In the rows, 128 means zero.
170  147  166  154  74  99  137  146  140  110  127  100  83  136  97  74  161  168  135  149  108  132  114  145  152  83  107  147  129  105  181  126  140  134  160  141  123  115  139  52  123  124  122  135  121  182  170  113  146  163  139  130  167  161  116
rebo
121  163  126  148  105  143  156  178  106  105  129  114  166  132  65  134  137  133  130  180  142  143  133  154  151  158  129  96  127  128  157  140  100  164  145  136  136  187  169  137  121  128  108  139  131  88  150  146  142  153  102  139  115  151  155
bapot
116  110  165  150  138  131  110  95  142  111  126  128  102  108  104  126  162  159  150  173  120  140  144  112  134  126  93  129  134  101  137  97  118  136  117  128  91  117  154  115  143  109  141  109  136  130  151  118  110  108  104  147  112  144  134
lag
149  155  138  145  117  205  192  167  96  118  131  105  171  125  99  130  141  111  132  141  115  147  136  159  154  142  154  135  96  116  132  154  114  154  158  134  115  182  128  153  127  160  145  139  135  97  132  120  124  143  163  119  175  117  120
big
135  103  166  133  158  126  117  92  144  98  118  131  94  118  98  137  157  152  143  143  139  129  127  94  104  104  98  154  143  102  134  123  121  91  140  147  120  127  124  78  139  83  127  86  118  108  142  109  139  122  100  144  136  137  135
Vakir
170  152  170  154  128  84  113  145  176  143  108  96  130  161  84  123  150  202  127  160  140  112  127  157  136  109  94  139  147  122  180  143  136  179  142  144  138  129  147  86  139  132  118  147  117  185  172  123  177  141  118  154  169  156  60
paged
158  133  148  139  126  100  110  157  152  152  132  127  130  132  96  113  127  201  110  151  135  120  114  131  142  147  143  159  87  106  151  153  122  132  150  101  91  142  137  120  126  122  86  132  96  89  136  131  132  111  153  116  142  119  95
lag
175  142  163  161  96  75  133  164  160  132  118  91  85  149  82  114  148  206  125  156  142  142  132  153  132  100  109  152  132  99  160  164  150  151  168  147  144  137  167  88  157  138  139  142  100  172  162  127  165  157  136  141  154  163  79
big
116  108  143  120  172  182  141  122  114  118  92  141  121  86  114  165  151  150  156  141  140  114  144  108  117  120  106  132  131  109  146  120  136  107  134  128  108  153  117  87  147  135  111  111  128  102  140  125  136  125  119  117  110  113  143
vufo
109  147  133  130  129  87  98  167  148  136  119  106  85  123  101  110  152  185  90  160  141  138  117  122  130  160  142  156  96  105  152  186  113  112  156  121  114  122  158  119  121  137  109  114  101  99  128  124  152  128  145  129  93  131  107
kozav
122  94  146  129  162  59  144  131  151  159  126  135  156  112  73  156  112  167  158  156  132  149  119  124  133  124  139  148  138  133  138  121  123  159  127  163  139  158  161  80  170  135  119  103  90  90  128  125  90  158  125  125  113  98  163
vufo
149  146  151  143  116  134  96  149  125  143  132  118  92  126  93  116  119  200  95  138  132  135  119  138  125  154  144  167  88  98  148  187  121  119  152  91  103  123  149  151  128  134  115  140  91  54  131  111  148  129  152  123  147  132  104
Vakir
137  101  160  138  175  148  128  81  141  115  94  136  109  105  110  159  154  176  126  147  133  105  137  109  128  122  112  135  146  120  127  135  127  115  125  154  97  131  152  98  117  106  111  84  151  135  138  119  131  103  94  120  149  125  128
mugok
177  128  174  152  101  88  165  152  159  136  128  99  100  146  87  108  132  205  138  146  137  121  121  143  123  91  102  138  150  104  157  141  142  145  135  161  159  122  143  77  119  132  132  149  117  180  169  113  134  170  123  157  176  150  87
rebo
130  140  145  138  102  128  104  162  141  148  126  122  103  129  95  96  133  185  104  119  115  157  133  124  126  132  140  139  84  88  151  161  103  120  147  83  99  95  127  144  125  134  108  155  95  79  123  138  138  112  173  122  123  127  99
nefov
150  131  153  136  135  90  114  145  155  161  149  128  123  132  85  115  134  202  124  162  155  146  99  126  150  149  140  142  97  114  153  174  113  120  159  99  98  126  158  110  125  134  98  129  79  95  129  129  125  108  158  142  133  117  92
lag
142  112  155  137  103  78  161  60  144  128  137  104  153  142  95  118  131  144  114  164  147  145  127  108  130  118  93  113  161  129  134  92  117  190  97  162  158  135  131  73  136  136  108  148  117  177  156  112  100  122  149  197  184  129  139
lag
163  107  152  161  81  77  156  67  116  122  128  85  147  156  115  117  131  140  94  166  131  129  139  112  128  105  105  105  147  136  136  102  124  212  100  162  154  130  146  90  141  117  96  155  109  179  152  121  106  140  148  189  184  132  148
nefov
139  144  154  129  130  88  123  141  132  149  132  115  108  135  90  121  134  204  102  122  148  163  107  132  143  141  154  142  86  107  147  209  109  126  168  90  96  124  185  114  129  138  113  133  86  79  126  139  132  126  146  132  121  102  102
Debaz
142  135  148  131  90  116  96  157  149  150  142  115  115  107  104  116  134  169  133  121  148  136  119  114  131  130  133  156  97  96  155  158  111  120  166  85  109  124  128  135  120  136  124  149  88  101  138  114  133  112  174  123  141  117  87
rebo
139  116  146  143  162  161  123  97  114  114  106  140  74  115  113  138  152  146  144  153  136  102  147  131  115  124  112  143  129  109  118  136  131  105  129  151  114  145  143  83  127  127  148  74  141  112  138  112  143  128  120  143  121  137  111
vufo
160  193  116  153  85  193  148  175  80  103  143  134  156  138  126  115  131  99  130  106  115  163  153  135  149  137  147  115  101  136  155  143  108  161  149  113  111  186  144  140  134  131  125  133  131  119  152  109  136  159  143  139  162  123  138
Vakir
141  111  137  150  111  72  162  70  124  140  125  89  116  155  116  131  122  154  94  185  131  135  123  120  103  122  115  122  142  155  112  137  134  187  107  155  177  117  140  102  131  149  128  143  114  171  119  120  117  123  156  185  178  145  158
big
168  108  147  152  100  101  146  98  155  133  128  86  162  148  120  143  124  175  120  152  132  151  147  106  120  121  98  72  149  135  148  106  116  200  100  148  160  149  147  99  130  135  105  150  117  136  159  106  94  132  156  197  200  120  137
vufo
153  101  167  137  107  94  144  65  130  131  143  72  108  130  119  120  123  166  84  157  135  142  128  114  125  129  98  111  133  129  124  119  125  192  118  145  149  110  143  116  117  133  114  155  118  164  128  119  82  136  147  185  207  152  130
pilig
124  172  127  166  84  175  141  168  93  90  140  124  150  143  106  96  152  99  132  155  119  148  146  150  165  149  138  108  104  120  148  128  90  175  147  123  102  176  136  134  125  118  97  127  144  146  147  130  134  140  120  139  140  160  141
lag
115  118  154  137  157  138  129  122  126  124  89  110  115  111  123  173  154  170  153  154  133  114  141  118  122  130  105  128  139  113  131  133  137  110  127  133  116  129  150  85  145  128  141  125  118  127  138  112  145  110  131  134  110  110  114
big
118  105  139  115  164  67  157  157  143  160  133  127  127  95  64  149  121  158  169  165  131  134  122  122  119  138  129  145  130  133  133  106  143  136  132  155  133  148  158  101  141  118  129  106  116  104  122  134  106  142  122  128  89  109  156
pilig
169  151  160  147  110  92  141  154  151  138  112  90  134  159  93  110  137  177  148  151  141  127  125  154  133  112  117  121  126  97  170  136  138  153  134  143  138  136  139  82  134  125  104  164  103  170  158  116  162  160  132  153  159  137  101
Debaz
151  104  150  154  77  76  171  55  122  148  122  97  142  130  119  124  113  172  87  164  143  142  127  107  117  132  116  110  140  128  132  99  126  202  93  147  149  106  151  79  125  128  100  155  126  152  145  119  79  143  140  180  209  121  151
mugok
143  139  124  175  89  183  170  164  93  116  124  112  121  142  125  126  146  106  147  122  127  139  139  152  137  125  145  115  99  117  129  130  119  142  161  130  129  175  149  132  123  142  132  105  137  119  147  116  140  158  129  127  134  122  136
vufo
104  120  147  127  166  66  154  120  113  132  124  133  117  125  70  146  118  172  123  154  136  114  130  128  118  137  149  191  128  144  121  148  124  147  142  161  133  153  182  107  149  129  113  88  116  108  114  124  128  155  100  132  102  116  163
kozav
130  116  131  129  138  32  154  150  131  152  151  148  135  121  69  130  113  165  152  160  138  146  110  104  126  125  138  179  138  146  138  125  125  155  128  162  149  141  147  94  157  114  116  112  87  93  124  127  102  173  121  152  123  116  152
Vakir
119  124  142  136  130  121  87  152  133  146  128  112  102  131  107  115  125  181  95  143  142  150  131  129  125  157  141  142  86  95  141  172  101  114  158  95  114  129  145  130  120  144  115  128  102  63  130  136  127  129  159  119  122  129  113
vufo
152  110  167  143  105  88  153  57  139  129  133  90  125  126  134  136  118  159  100  173  123  139  127  104  125  105  107  81  160  158  135  124  123  184  79  142  171  116  139  89  106  141  116  154  131  187  148  102  89  124  146  192  203  136  137
rebo
140  142  153  128  132  85  94  172  169  165  131  113  110  127  89  113  129  182  116  140  148  141  114  130  119  152  162  136  79  101  143  185  117  119  162  107  99  121  158  110  128  125  96  120  83  90  120  135  134  112  166  133  108  129  86
pilig
127  115  148  145  155  148  139  80  146  107  109  122  74  129  89  135  151  153  137  140  136  88  139  109  108  143  108  145  123  114  124  121  137  92  157  157  84  112  130  101  129  100  129  84  124  122  129  114  135  116  113  152  112  135  149
Gupa
147  118  154  137  147  132  119  143  135  102  122  142  147  109  127  144  149  145  140  167  132  148  154  96  136  121  99  104  140  105  151  101  114  145  111  129  114  159  136  97  135  112  126  119  112  92  149  136  130  125  110  142  120  133  126
bapot
139  150  148  144  107  132  108  135  134  145  121  108  79  145  108  103  141  178  101  133  119  124  102  149  135  139  144  144  80  121  146  200  109  118  154  104  94  105  145  112  114  146  120  120  106  93  110  126  134  118  160  120  144  141  110
rebo
129  129  133  129  102  114  158  78  85  105  129  120  124  136  121  115  113  132  78  175  124  145  142  104  132  138  90  122  155  125  131  100  106  185  77  144  175  149  119  113  122  149  125  162  135  134  136  117  94  147  144  183  167  152  155
bapot
135  159  118  169  123  179  175  151  89  101  112  110  145  148  100  134  123  144  116  145  125  130  149  151  158  151  156  130  90  134  143  165  96  169  164  141  113  180  151  150  104  146  106  122  140  113  132  116  129  149  108  135  150  138  144
Debaz
156  117  164  145  83  96  146  72  128  139  143  73  122  135  108  125  113  165  107  174  140  142  144  117  114  141  108  81  139  127  129  124  130  197  96  139  160  120  148  100  125  130  99  165  140  162  149  107  100  126  162  218  201  141  120
pilig
135  160  123  168  110  165  175  159  114  117  112  101  141  150  95  128  157  133  139  148  117  150  147  158  150  139  158  120  96  128  144  155  111  166  167  138  109  171  149  146  143  148  130  125  109  108  134  108  134  148  132  150  145  137  140
big
136  156  141  157  101  189  154  132  100  107  142  102  139  179  110  108  154  120  115  109  108  147  135  148  136  120  126  146  103  127  142  138  96  142  156  116  123  142  135  156  123  129  124  144  137  117  136  122  135  148  124  138  166  144  144
Vakir
131  102  123  127  130  67  182  154  130  137  147  154  159  105  74  132  102  160  175  158  125  142  109  123  142  137  134  150  128  134  136  83  142  147  122  158  127  165  153  107  154  106  116  104  107  50  128  139  92  158  105  142  123  104  172
lag
171  139  188  151  143  109  144  143  143  147  134  94  96  173  75  119  148  188  148  136  148  124  142  151  130  97  117  168  131  95  151  169  141  143  158  146  138  135  134  89  154  148  119  150  113  193  140  117  173  167  135  147  174  161  61
pilig
128  92  134  140  172  135  131  98  133  118  103  134  73  133  118  145  163  173  130  172  136  125  134  110  133  120  114  134  163  100  134  126  135  93  119  137  110  140  156  103  141  110  132  94  136  114  134  99  161  119  121  150  125  137  115
mugok
163  150  166  152  135  81  137  142  155  123  134  110  110  147  73  103  161  200  126  148  135  126  125  150  129  89  88  157  139  95  159  150  127  152  159  151  132  118  152  86  142  125  132  137  116  166  164  121  169  168  120  146  177  148  92
kozav
145  106  151  149  157  135  132  107  136  109  108  130  79  102  129  151  150  166  143  172  129  103  120  117  116  107  107  100  133  129  130  145  142  108  118  135  108  118  145  94  121  112  125  90  138  114  138  114  126  105  106  146  129  137  141
rebo
136  158  133  120  113  103  128  149  110  137  132  125  125  133  77  106  113  168  121  131  147  143  116  134  132  158  171  126  100  113  141  184  102  118  154  93  102  140  167  100  105  107  107  127  107  66  124  128  145  130  152  141  121  111  113
Debaz
151  166  134  169  116  146  171  148  129  120  145  102  158  152  89  127  154  130  129  141  126  147  136  141  154  139  136  91  107  141  155  158  116  170  166  143  101  155  151  125  133  131  100  134  120  143  138  146  123  153  118  138  162  124  149
Gupa
122  145  142  140  127  124  96  150  134  149  128  109  93  131  93  119  147  203  113  153  121  141  133  149  130  162  152  172  83  109  133  190  109  114  178  104  95  97  168  128  112  143  124  135  103  98  115  133  122  111  149  108  123  134  97
big
120  115  143  133  168  122  123  96  143  115  111  135  112  100  106  145  151  175  123  167  137  107  135  111  104  125  113  137  146  106  121  129  129  115  128  147  107  121  153  96  131  100  133  92  134  113  142  102  148  117  115  155  121  118  128
kozav
138  100  137  136  146  57  179  138  154  147  134  145  95  115  82  133  132  185  165  159  121  147  92  107  134  97  114  159  133  144  143  138  142  118  131  170  131  112  146  96  147  143  145  94  115  96  120  119  75  150  122  133  113  120  179
rebo
146  111  154  156  160  58  153  131  127  139  123  139  114  109  77  157  110  192  130  180  145  123  103  119  121  127  106  166  124  145  134  146  137  167  133  188  144  144  159  86  153  123  114  90  91  114  124  129  107  169  99  132  149  129  177
Vakir
135  133  148  138  124  132  114  138  142  165  134  136  110  123  92  125  128  190  109  128  135  137  110  126  137  153  110  156  84  105  137  165  100  135  145  116  105  110  127  155  105  145  126  127  102  60  134  130  129  119  161  126  157  107  85
paged
156  118  171  147  88  96  161  66  160  142  146  100  145  131  140  127  106  161  94  140  138  156  148  102  116  119  107  102  148  115  137  118  134  195  94  131  165  108  129  93  138  146  115  190  109  192  148  123  106  134  169  196  203  121  105
Gupa
152  158  163  160  117  86  137  180  153  142  124  96  100  149  85  106  145  200  125  163  144  137  144  150  126  115  101  149  117  95  177  126  124  159  161  147  140  123  157  85  129  150  106  159  96  187  151  121  154  177  134  133  146  158  106
kozav
167  155  156  167  131  74  123  186  144  138  99  110  85  163  86  102  151  197  121  168  141  124  130  160  149  119  105  124  137  111  167  145  128  150  128  148  134  138  144  89  126  143  118  125  125  167  150  122  174  156  126  145  156  166  89
mugok
136  101  156  141  154  132  125  112  143  102  113  145  87  75  111  134  154  163  165  156  117  130  150  96  126  118  121  138  124  102  133  127  131  98  136  137  94  116  150  115  131  90  136  84  140  111  146  107  98  109  100  133  95  122  126
nefov
147  136  156  150  116  85  126  132  150  140  124  96  90  147  76  97  150  177  143  151  146  129  118  147  107  96  107  153  146  101  163  125  137  140  164  145  144  103  152  73  142  108  110  142  97  189  160  122  154  173  102  139  148  164  123
Vakir
158  138  175  162  156  89  122  142  146  139  109  112  60  163  73  110  155  196  105  176  137  120  119  157  143  107  109  171  136  112  160  152  131  147  162  144  128  129  128  89  133  141  123  111  120  183  142  107  174  153  126  119  150  168  89
paged
117  114  152  128  143  41  152  113  125  144  123  138  127  102  44  162  102  202  146  152  147  142  103  114  126  129  126  189  125  134  143  162  126  155  148  149  132  146  179  89  163  121  132  110  96  88  106  143  117  152  98  115  112  114  162
Debaz
140  156  133  143  104  140  109  171  102  132  132  140  103  134  104  97  121  157  99  125  137  135  134  129  143  158  147  150  88  94  143  168  95  120  142  92  102  139  131  136  98  135  99  138  120  70  120  138  146  120  160  110  145  137  93
mugok
132  153  143  129  99  140  108  137  119  139  140  106  92  132  81  115  134  195  98  113  132  140  119  137  112  142  141  167  98  83  144  181  122  105  165  85  103  106  163  135  128  136  115  152  94  65  117  129  163  128  147  109  143  119  90
kozav
148  103  153  138  98  67  144  77  142  136  145  85  145  123  118  127  112  157  117  171  142  139  126  102  110  134  109  105  135  126  127  102  141  182  109  155  159  107  146  90  126  123  96  153  114  149  142  116  82  123  147  206  184  127  147
pilig
130  100  144  130  158  37  170  124  135  161  104  129  125  115  64  171  96  185  147  146  159  121  110  108  121  127  148  158  120  149  131  145  127  157  139  158  138  169  164  86  156  119  111  85  89  105  120  128  119  155  109  138  108  91  144
Debaz
144  132  140  144  139  175  100  125  98  102  110  140  90  130  128  151  140  157  147  136  136  109  166  124  105  135  93  126  129  105  137  122  132  118  130  122  109  149  148  90  140  116  125  116  125  128  140  114  150  127  119  136  120  141  130
vufo
174  142  170  150  121  97  131  156  150  144  120  90  114  154  81  101  154  191  138  148  152  117  119  158  146  97  103  147  133  104  179  159  139  143  176  145  137  132  141  51  138  146  110  147  113  191  176  133  162  175  140  125  168  152  84
vufo
122  131  164  136  104  121  96  146  122  143  121  114  96  102  75  117  138  192  108  135  144  133  123  121  126  143  142  173  96  80  147  182  119  117  168  94  91  96  156  116  140  131  107  144  93  95  130  143  137  110  152  104  104  118  84
nefov
113  164  131  153  129  166  177  168  107  105  132  112  160  143  82  125  149  132  123  144  122  140  147  146  151  141  143  118  102  121  147  141  89  162  153  133  115  171  125  151  134  136  105  132  144  86  132  118  129  155  122  154  149  126  138
kozav
167  166  157  155  117  93  150  164  112  116  104  105  116  165  90  115  135  189  124  131  142  134  131  143  143  105  108  160  127  95  168  149  138  153  147  150  139  158  141  90  149  148  135  148  103  163  149  112  166  177  121  145  156  139  105
Debaz
129  155  125  163  151  144  164  145  118  118  112  110  161  157  106  131  135  135  119  159  135  135  129  145  162  143  167  111  90  157  146  187  97  171  162  141  119  180  142  152  113  145  104  105  123  129  126  115  152  136  117  164  141  136  156
Debaz
163  104  165  139  105  83  163  66  117  119  143  95  149  147  122  111  108  150  89  148  140  149  123  97  139  102  109  125  130  126  139  132  112  195  118  141  152  138  150  95  128  126  112  145  125  141  142  141  90  133  144  182  188  129  140
Debaz
185  144  185  153  121  92  127  149  159  137  117  110  91  149  75  93  142  209  131  155  142  121  144  169  137  105  116  136  136  93  168  151  145  150  149  140  128  121  143  66  141  127  110  156  95  184  156  112  185  154  151  156  163  162  74
nefov
136  151  130  125  101  134  127  120  113  145  141  141  90  134  90  113  136  164  115  120  141  140  104  122  132  145  141  161  115  105  141  193  121  117  162  105  108  121  151  99  129  126  107  125  118  99  132  126  146  119  156  126  131  110  86
paged
150  104  160  152  79  95  163  70  117  119  139  95  155  134  118  124  126  143  111  168  125  144  129  105  141  122  85  103  143  135  137  78  117  216  90  153  148  142  138  89  138  126  94  149  124  174  158  122  79  130  139  185  199  124  152
lag
131  110  168  142  168  131  106  102  145  117  93  121  102  109  111  140  156  164  113  160  133  128  135  108  139  130  110  126  139  107  137  125  125  125  118  156  92  129  158  108  134  126  131  83  133  128  142  112  126  106  119  137  133  131  133
mugok
156  126  149  133  65  112  174  98  102  126  147  95  129  136  128  110  121  129  124  150  126  144  134  116  126  120  109  101  146  136  136  109  127  174  86  144  165  121  121  79  113  143  124  166  138  155  150  115  85  153  152  185  194  126  129
rebo
120  103  162  160  159  118  113  89  150  126  121  129  79  123  105  145  141  171  140  178  135  124  129  103  116  122  97  103  138  110  125  131  121  137  122  151  117  104  148  102  128  102  122  87  138  98  137  130  138  111  108  168  138  139  116
paged
127  123  145  129  139  140  107  98  134  106  116  138  105  102  102  136  158  154  151  144  137  140  130  96  121  109  73  145  158  112  150  114  123  87  130  158  124  108  135  77  131  101  143  104  132  143  164  113  115  126  87  141  109  134  137
Vakir
141  116  165  138  161  128  136  105  152  112  126  156  131  98  122  143  137  156  166  162  135  130  134  97  124  115  113  104  144  110  129  131  137  117  99  136  110  151  155  102  139  94  140  91  137  111  158  117  149  111  115  164  131  127  118
lag
141  116  149  139  146  36  166  137  136  155  142  159  141  108  64  143  107  179  164  181  147  129  125  121  117  140  133  159  134  137  131  117  138  177  115  156  143  171  163  81  151  114  116  108  91  134  131  125  122  149  114  147  121  113  150
lag
172  164  124  167  106  139  159  175  114  110  129  132  203  168  116  123  140  127  107  131  128  133  139  139  167  135  149  114  113  138  145  134  98  169  130  150  113  187  146  126  103  126  100  122  135  108  147  129  126  133  130  138  168  115  124
mugok
137  142  125  125  123  112  106  171  148  160  125  115  137  124  108  126  138  182  132  130  130  138  123  130  123  151  161  142  91  109  137  195  126  128  162  92  100  129  145  139  135  132  109  142  90  78  127  130  154  104  176  120  130  103  104
big
135  109  157  139  117  72  155  73  146  135  127  90  151  133  132  146  94  164  74  168  151  141  117  99  106  121  111  89  142  151  130  135  125  189  91  150  184  124  148  107  129  143  101  144  109  153  135  119  124  128  149  206  187  129  152
kozav
136  159  130  169  122  201  159  158  111  116  126  109  154  140  110  139  161  123  144  147  131  153  144  150  159  135  125  83  111  126  153  141  99  166  158  130  114  175  143  136  136  159  130  129  131  128  145  108  124  145  148  157  153  129  132
vufo
134  177  123  171  104  149  160  146  123  118  145  130  154  164  104  111  133  115  113  144  147  153  132  144  149  144  145  124  101  130  134  147  112  168  152  146  132  179  138  171  133  158  136  129  111  155  137  112  146  141  138  171  146  152  144
lag
121  114  144  135  150  65  170  132  121  157  131  148  114  106  66  155  98  174  152  155  145  130  113  99  114  126  138  171  128  144  135  133  131  139  133  159  149  146  144  85  157  114  110  104  100  99  120  129  105  170  110  134  116  111  158
Vakir
158  141  159  141  112  83  123  165  133  122  114  107  110  132  90  99  131  168  146  144  146  131  122  139  149  97  105  152  138  93  169  156  128  161  152  145  128  139  154  65  150  129  118  131  119  170  164  140  167  162  134  134  144  150  84
Debaz
156  134  156  147  134  87  138  128  155  144  117  109  116  141  77  123  133  196  151  147  143  119  122  156  119  112  124  150  146  113  148  154  147  160  162  139  143  124  151  98  143  137  122  136  113  163  143  122  162  155  95  128  157  146  126
bapot
116  111  129  107  175  75  163  135  122  152  95  141  133  106  70  160  97  172  123  154  134  109  113  122  108  134  156  191  132  144  114  135  143  125  136  161  139  162  133  111  157  129  136  96  98  101  110  118  119  149  133  113  112  108  159
big
132  141  134  124  127  128  104  152  137  157  132  128  139  116  105  128  115  185  115  119  140  146  119  123  122  146  155  135  95  97  137  166  109  108  156  99  110  127  154  118  125  134  110  135  101  62  132  133  107  133  161  118  143  98  97
vufo
105  131  154  142  157  134  118  123  135  105  99  110  109  109  113  148  153  136  139  168  131  108  139  109  104  135  126  136  126  109  129  112  128  110  125  161  115  124  152  104  136  119  128  87  121  134  137  98  145  128  113  152  112  126  128
kozav
133  139  145  146  113  114  77  152  137  142  153  126  97  117  110  118  116  194  111  137  148  157  120  115  113  143  139  145  101  99  142  178  119  122  170  79  112  96  159  133  130  120  106  144  89  90  132  126  147  118  150  136  143  134  112
Vakir
110  115  155  139  140  152  120  111  117  114  111  135  96  94  116  138  151  136  166  141  114  122  127  110  126  112  112  137  127  102  124  131  117  91  113  133  99  112  136  108  131  123  156  89  149  82  138  110  105  112  112  128  106  112  129
rebo
129  107  150  119  150  86  173  135  107  156  130  134  114  99  53  162  86  181  150  161  144  106  108  121  111  158  140  179  121  144  118  155  157  151  140  175  133  158  159  99  159  123  117  92  116  117  107  127  116  160  123  134  123  118  163
pilig
124  100  132  137  151  134  132  100  130  106  119  144  98  115  92  125  145  158  147  156  115  116  132  113  119  121  113  147  143  104  118  131  133  80  129  165  107  104  150  110  126  87  147  88  151  97  143  121  116  120  98  134  93  130  147
nefov
139  123  142  145  142  138  128  106  141  121  130  143  110  129  105  150  143  162  154  156  134  121  130  118  124  140  109  113  136  129  125  147  131  124  119  142  101  118  164  127  129  101  139  94  154  78  151  115  129  108  109  164  119  122  117
paged
136  123  152  125  160  148  138  95  144  122  121  151  144  107  89  162  148  180  158  155  133  115  128  124  124  137  92  122  137  129  139  117  137  121  119  139  98  142  153  93  136  105  121  115  116  123  150  120  149  107  110  150  139  117  134
lag
165  149  176  139  143  101  153  173  163  134  114  102  116  150  73  124  153  213  108  145  151  109  121  162  142  102  79  144  139  106  167  153  122  157  151  171  143  141  147  79  129  145  99  148  102  180  156  134  173  171  137  142  175  152  70
kozav
127  105  155  129  169  14  150  136  161  162  131  140  133  113  63  155  106  177  136  155  150  129  111  122  123  135  150  165  142  147  123  132  135  144  136  160  139  146  162  79  153  117  118  93  79  120  106  140  114  151  116  130  108  96  136
Gupa
